Below are the code and all the weights of a small trained network. Each question names an input and a target symbol and asks about switching units off, where a switched-off unit gives its printed mean instead of its output.

import numpy as np


def w(rows, s, z=0):
    codes = np.array(rows[::2]) - 128.0
    scale = np.full(codes.shape[1], s)
    scale[-1] = z or s
    return codes * scale


def f(y):
    return np.maximum(y, 0)


def softmax(a):
    e = np.exp(a - a.max(-1, keepdims=True))
    return e / e.sum(-1, keepdims=True)


def log_softmax(a):
    a = a - a.max(-1, keepdims=True)
    return a - np.log(np.exp(a).sum(-1, keepdims=True))


def net(x, mask):
    ids = ['ΘΛΠΨΩαβγδεζημξστ'.index(c) for c in x.split()]
    T = len(ids)
    res = E[ids] + P[:T]
    q, k, v = (res @ M[0].T for M in (Q, K, V))
    z = softmax(np.where(np.tri(T) > 0, q @ k.T / 2**0.5, -1e9)) @ v
    res = res + np.where(mask[0], z, O[0][:, -1]) @ O[0][:, :-1]
    y = f(res @ A[0][:, :-1].T + A[0][:, -1])
    res = res + np.where(mask[1:9], y, B[0][:, -1]) @ B[0][:, :-1]
    return log_softmax(res[-1] @ U[:, :-1].T + U[:, -1])


Q, K, V, O, A, B = {}, {}, {}, {}, {}, {}
E = w([
[120,128,165,120,124],'Θ',
[109,129,156,125,116],'Λ',
[106,119,138,158,129],'Π',
[89,140,141,113,108],'Ψ',
[143,88,158,181,110],'Ω',
[93,26,67,144,23],'α',
[83,122,112,103,166],'β',
[29,210,171,217,195],'γ',
[57,141,103,138,126],'δ',
[139,66,182,193,68],'ε',
[84,150,171,143,73],'ζ',
[138,96,162,165,103],'η',
[168,122,255,134,140],'μ',
[98,118,155,154,115],'ξ',
[84,132,149,148,112],'σ',
[87,109,126,141,151],'τ',
],0.0098)
P = w([
[2,31,202,89,91],'0',
[164,160,62,38,173],'1',
[14,44,184,103,50],'2',
[201,180,82,116,144],'3',
[61,18,191,90,76],'4',
[201,181,97,172,131],'5',
[55,36,165,53,41],'6',
[173,206,91,197,101],'7',
[32,57,158,40,53],'8',
[206,170,68,229,170],'9',
[59,33,152,69,49],'10',
],0.0072)
Q[0] = w([
[194,233,108,48,76],'H0',
[197,125,136,255,221],'H0',
],0.005)
K[0] = w([
[99,25,74,45,95],'H0',
[3,119,172,229,174],'H0',
],0.005)
V[0] = w([
[203,132,32,140,85],'H0',
[91,58,58,80,2],'H0',
],0.0066)
O[0] = w([
[34,79,15,112,57,21],'H0',
[193,2,43,170,134,251],'H0',
],0.0072,0.0032)
A[0] = w([
[18,136,157,128,228,98],'N0',
[118,239,99,164,212,103],'N1',
[2,84,200,107,185,243],'N2',
[134,12,177,164,136,40],'N3',
[96,4,225,123,216,216],'N4',
[164,197,47,210,21,216],'N5',
[148,57,239,95,153,251],'N6',
[86,152,101,49,159,6],'N7',
],0.0063,0.003)
B[0] = w([
[112,75,108,85,50,155],'N0',
[26,143,253,115,191,155],'N1',
[76,113,115,125,28,238],'N2',
[99,191,176,148,57,188],'N3',
[134,147,140,164,6,254],'N4',
[103,149,51,219,231,185],'N5',
[125,210,184,184,31,243],'N6',
[119,80,145,191,33,129],'N7',
],0.0065,0.0059)
U = w([
[62,49,187,129,19,122],'Θ',
[25,28,129,72,64,173],'Λ',
[117,109,132,119,116,14],'Π',
[180,64,163,147,113,4],'Ψ',
[152,212,82,170,127,153],'Ω',
[146,140,131,90,109,31],'α',
[59,119,63,99,140,124],'β',
[95,253,190,164,206,215],'γ',
[137,98,151,125,129,63],'δ',
[158,66,171,138,121,5],'ε',
[169,15,22,210,161,247],'ζ',
[121,156,106,77,112,70],'η',
[228,220,176,169,131,122],'μ',
[160,91,161,85,122,84],'ξ',
[111,143,118,99,108,15],'σ',
[122,92,161,135,130,13],'τ',
],0.0062,0.0044)

Each question gives the input, a string of symbols that net reads in full, and the target symbol t.
The units are the heads (2 rows each of Q, K, V and O) and the neurons (one row each of A and B). Each row of codes is followed by its name. A weight is (code - 128) times the scale printed after its matrix; where a second scale follows, it is the last column's (O, A, B and U).
mask holds one flag per unit, heads first, then neurons. A switched-off unit (its flag False) gives its mean, the last column of its rows in O or B, instead of its output. The means were averaged over made-up inputs and are rounded, as every weight is.
A unit's drop is (log p(t) with every unit on - log p(t) with that unit switched off) / (log p(t) with every unit on - log p(t) with every unit switched off).
The circuit of an input: a set's keep is (log p(t) with only the set's units on - log p(t) with every unit switched off) / (log p(t) with every unit on - log p(t) with every unit switched off). Starting from all 9 units, units are removed one at a time, each time the one whose removal leaves the highest keep (on an exact tie, the one counted first), for as long as the keep stays at least 0.8.
units of the circuit, in order: the units of the circuit, biggest drop first
unit that matters most: the unit with the biggest drop
k most important neurons: the k neurons with the biggest drops, biggest first
drop of u: that unit's drop, to one decimal
input γ δ Ω γ δ δ, target γ: units of the circuit, in order -> [H0 N1 N2]
input γ ξ γ δ, target γ: units of the circuit, in order -> [H0 N1]
input α β δ Λ β ε α η, target ζ: units of the circuit, in order -> [H0 N5 N6]
input ε η α α α α, target ζ: units of the circuit, in order -> [H0 N5]
input β α α Ψ, target ζ: units of the circuit, in order -> [H0 N6 N5]
input δ δ ζ α δ η β ε, target ζ: unit that matters most -> N5
input α γ ζ μ γ ζ γ α, target ζ: units of the circuit, in order -> [N5 N6]
input ξ Π α η δ α Π Ω, target ζ: units of the circuit, in order -> [H0 N5 N6]
input τ ζ Θ α ε Π, target ζ: 4 most important neurons -> [N6 N5 N3 N4]
input α ε ξ α α Ω, target ζ: units of the circuit, in order -> [H0 N5]
input α δ δ Ψ η δ, target ζ: 2 most important neurons -> [N6 N5]
input α β τ δ Ψ ε τ ε ε Λ, target ζ: 3 most important neurons -> [N6 N5 N3]
input γ α δ γ γ η Ψ Π, target γ: drop of N4 -> 0.1
input γ γ γ σ β β, target γ: drop of H0 -> 0.7
input δ σ η ε α Λ β σ, target ζ: drop of N3 -> 0.1
